Questions about the matrix below.
1) Read off the first entry in the row that holds the largest entry.
2) Read off the entry in the top-right corner.
3) Read off the entry just left of the largest entry.
4) Read off the last entry, reading row by row.
5) Read off the bottom entry of the column that holds the largest entry.
6) Read off the first entry on the main diagonal.
7) Read off the largest entry in the first row.
8) Read off the 2nd entry on the main diagonal.
[[137 134 146 117 115 134 130 125 133]
 [128 115 128 138 129 132 124 125 127]
 [139 121 116 138 136 128 112 139 116]
 [125 133 120 138 135 118 142 136 127]
 [118 117 118 132 137 134 120 137 117]
 [124 130 116 145 119 119 136 122 123]
 [119 130 119 138 152 134 140 133 110]
 [130 131 132 132 117 118 141 116 128]
 [133 117 133 124 126 134 121 134 122]
 [129 121 129 130 126 137 112 136 116]]
1) 119
2) 133
3) 138
4) 116
5) 126
6) 137
7) 146
8) 115

A =
[[105 110 132 119 136 143 152 114]
 [132 149 147 121 122 140 130 140]]
Indices start at 1.
The entry in row 2 and column 2 -> 149
The top entry of the column that holds the smallest entry is 105
The entry just right of the smallest entry?
A: 110
The entry in the bottom-left corner is 132
The entry directly below 136?
A: 122

Questions about the table below. Indices start at 1.
1) Which number is the entry at row 1, column 2?
2) Which number is the entry in the top-right corner?
3) Which number is the bottom-right entry?
4) Which number is the entry in the bottom-left corner?
5) Which number is the entry in row 1 and column 1?
6) Which number is the entry at row 1, column 3?
7) Which number is the entry directly below the largest entry?
8) Which number is the entry in row 3 and column 1?
array([[146, 126, 122, 131],
       [108, 115, 139, 118],
       [118, 122, 132, 136],
       [125, 133, 132, 132],
       [107, 116, 139, 119],
       [136, 127, 126, 128],
       [114, 118, 126, 127],
       [116, 120, 123, 121],
       [118, 134, 128, 118],
       [115, 120, 129, 132],
       [129, 106, 133, 112],
       [105, 125, 138, 127],
       [125, 131, 125, 121],
       [124, 128, 132, 127]])
1) 126
2) 131
3) 127
4) 124
5) 146
6) 122
7) 108
8) 118

x = [118 138 131 104 108 117 156 134 117 152 130 113 147 111]
What is the entry just right of 104?
Answer: 108
What is the 3rd entry from the right?
Answer: 113
What is the largest entry?
Answer: 156
What is the second entry from the right?
Answer: 147

grid =
[[141 123 118 122]
 [117 130 129 133]
 [110 129 130 136]
 [138 118 117 124]
 [109 126 128 134]
 [139 128 122 127]
 [118 131 141 136]
 [109 136 147 146]
 [106 133 130 140]
 [137 135 132 127]
 [116 134 140 141]
 [110 123 130 141]]
Counting starts at 1.
The entry directly below the largest entry -> 130
Read off the entry at row 1, column 1.
A: 141
Read off the entry in the top-right corner.
A: 122
The entry directly below 132: 140
Read off the entry directly below the smallest entry.
A: 137
The entry in the bottom-left corner: 110
Read off the entry directly above the smallest entry.
A: 109
The entry in row 2 and column 1: 117
Read off the entry at row 1, column 3.
A: 118
The entry in the bottom-right corner -> 141
The entry just right of the smallest entry -> 133
Read off the entry just left of 146.
A: 147
Read off the entry in row 1 and column 2.
A: 123
Read off the entry directly above the largest entry.
A: 141
The entry just right of the largest entry -> 146
Read off the entry at row 2, column 3.
A: 129

[[153 150 110 110 124 145 110 156 156 109 147]
 [144 142 120 119 124 139 120 145 145 120 140]
 [134 133 127 127 122 131 129 136 136 127 132]
 [150 147 119 116 126 146 117 148 149 119 145]
 [135 135 132 129 124 136 132 133 134 133 134]
 [145 143 128 123 127 145 125 140 141 130 142]
 [126 126 132 134 121 125 136 129 128 133 125]
 [138 137 132 128 125 139 131 134 135 134 136]
 [132 132 125 127 121 129 129 137 136 125 130]
 [144 141 118 118 123 138 119 146 146 118 139]]
Indices start at 1.
The entry in row 3 and column 2 is 133
Read off the entry in row 3 and column 3.
A: 127
Read off the bottom-right entry.
A: 139
The entry at row 2, column 3 is 120
The top-right entry: 147
Read off the entry in the top-left corner.
A: 153
Read off the entry in row 3 and column 1.
A: 134
Read off the bottom-left entry.
A: 144
Read off the entry in row 1 and column 3.
A: 110
Read off the entry directly below the smallest entry.
A: 120
The entry at row 2, column 1 -> 144
The top entry of the column that holds the smallest entry: 109
The entry at row 1, column 2 -> 150
The entry just left of 122 -> 127

B =
array([[143, 117, 103, 133, 132, 130],
       [110, 110, 146, 107, 110, 106],
       [152, 139, 105, 133, 124, 148],
       [128, 130, 148, 147, 116, 121]])
Find the 1st entry on the main diagonal.
A: 143
The fifth entry, reading row by row -> 132
Find the entry in the top-right corner.
A: 130
Find the entry directly below 124.
A: 116
The entry just right of 128 -> 130
Find the largest entry in the last column.
A: 148
The fourth entry in reading order: 133
The third entry on the main diagonal -> 105
Find the entry directly below 143.
A: 110
Find the bottom-right entry.
A: 121
Find the bottom entry of the column that holds the smallest entry.
A: 148
Find the 2nd entry, reading row by row.
A: 117
Find the entry just left of 106.
A: 110

[[126 131 139 131 114 133 121 138 131 138 114 128 119 131]
 [125 139 132 131 109 142 124 135 112 138 123 115 132 122]
 [121 111 136 133 120 153 133 133 130 133 120 128 122 125]
 [123 125 136 127 120 149 141 132 129 139 114 126 129 125]
 [124 137 132 135 112 138 120 136 121 136 128 116 118 124]
 [131 144 137 124 115 141 129 134 131 138 113 121 125 128]
 [122 111 123 130 114 132 132 143 131 138 102 147 124 133]
 [125 115 128 129 122 147 132 131 121 134 126 135 131 122]
 [133 137 119 118 117 126 129 134 123 126 137 117 126 128]
 [122 133 134 136 109 146 124 133 114 137 125 114 128 121]
 [129 133 137 137 116 143 128 135 127 142 113 124 123 129]
 [122 119 131 128 117 120 125 140 126 128 125 124 117 135]
 [129 129 122 118 120 129 145 131 118 128 128 110 132 122]
 [127 128 110 116 110 123 133 136 123 124 125 123 130 130]
 [125 126 127 126 115 133 142 131 121 135 122 116 131 117]]
The entry just left of the smallest entry -> 138
Report the first entry of the largest entry's row.
121
Report the bottom entry of the column that holds the largest entry.
133
The bottom-right entry -> 117
The 4th entry, reading row by row -> 131
Report the smallest entry in the last row.
115
Report the fourth-last entry, reading row by row.
122
Report the 1st entry on the diagonal from the top-right corner.
131
The largest entry in the last row -> 142
Report the first entry in reading order.
126
The top entry of the column that holds the largest entry -> 133
The top entry of the column that holds the smallest entry -> 114
The entry just left of the largest entry -> 120
The third entry on the diagonal from the top-right corner -> 128
The largest entry in the first row is 139
Report the last entry of the largest entry's row.
125
Report the 3rd-last entry, reading row by row.
116
Report the entry directly below the largest entry.
149
The entry just right of the smallest entry is 147
The second entry on the main diagonal: 139
Report the entry just right of the largest entry.
133
The entry directly above the largest entry is 142
Report the bottom-left entry.
125
Report the largest entry.
153

Questions about the row below.
1) What is the entry just right of 107?
2) What is the maximum?
3) What is the entry just left of 119?
109	147	130	107	119	109
1) 119
2) 147
3) 107

arr =
[[123 123 123 114 119 118 116 119 111 112 122 117 123]
 [122 121 122 128 125 125 125 123 132 130 123 124 121]
 [135 136 135 126 137 130 129 131 135 135 132 130 136]
 [134 135 134 129 131 132 132 133 125 126 133 133 135]
 [131 131 131 139 135 135 137 134 143 141 132 136 131]
 [122 122 122 112 118 117 114 117 109 110 120 115 122]
 [135 135 135 152 135 145 149 144 140 139 140 147 136]
 [136 136 136 143 134 141 142 140 134 134 138 142 137]
 [133 133 133 142 137 138 140 137 145 144 134 139 133]
 [121 120 120 126 118 124 124 123 118 118 122 123 120]
 [123 122 123 129 126 126 127 125 133 132 124 126 122]
 [123 123 123 114 119 118 116 119 110 112 121 117 122]]
Report the smallest entry in the first row.
Answer: 111
The top-right entry: 123
The largest entry in the first column -> 136
Report the entry just right of the smallest entry.
Answer: 110
Report the entry directly above the smallest entry.
Answer: 143
The minimum is 109
The last entry, reading row by row -> 122
Report the smallest entry in the last column.
Answer: 120
Report the entry directly below the smallest entry.
Answer: 140
Report the largest entry in the last column.
Answer: 137
Report the second entry on the diagonal from the top-right corner.
Answer: 124
Report the third entry on the main diagonal.
Answer: 135
Report the second entry on the main diagonal.
Answer: 121
The 1st entry in reading order is 123
The bottom-left entry: 123
The 3rd entry on the diagonal from the top-right corner is 132
Report the third-last entry, reading row by row.
Answer: 121
The fourth entry, reading row by row: 114
Report the fifth entry, reading row by row.
Answer: 119
The last entry in the row that holds the smallest entry -> 122
The first entry in the row that holds the smallest entry -> 122
Report the second entry, reading row by row.
Answer: 123
Report the third largest entry.
Answer: 147
Report the third entry, reading row by row.
Answer: 123
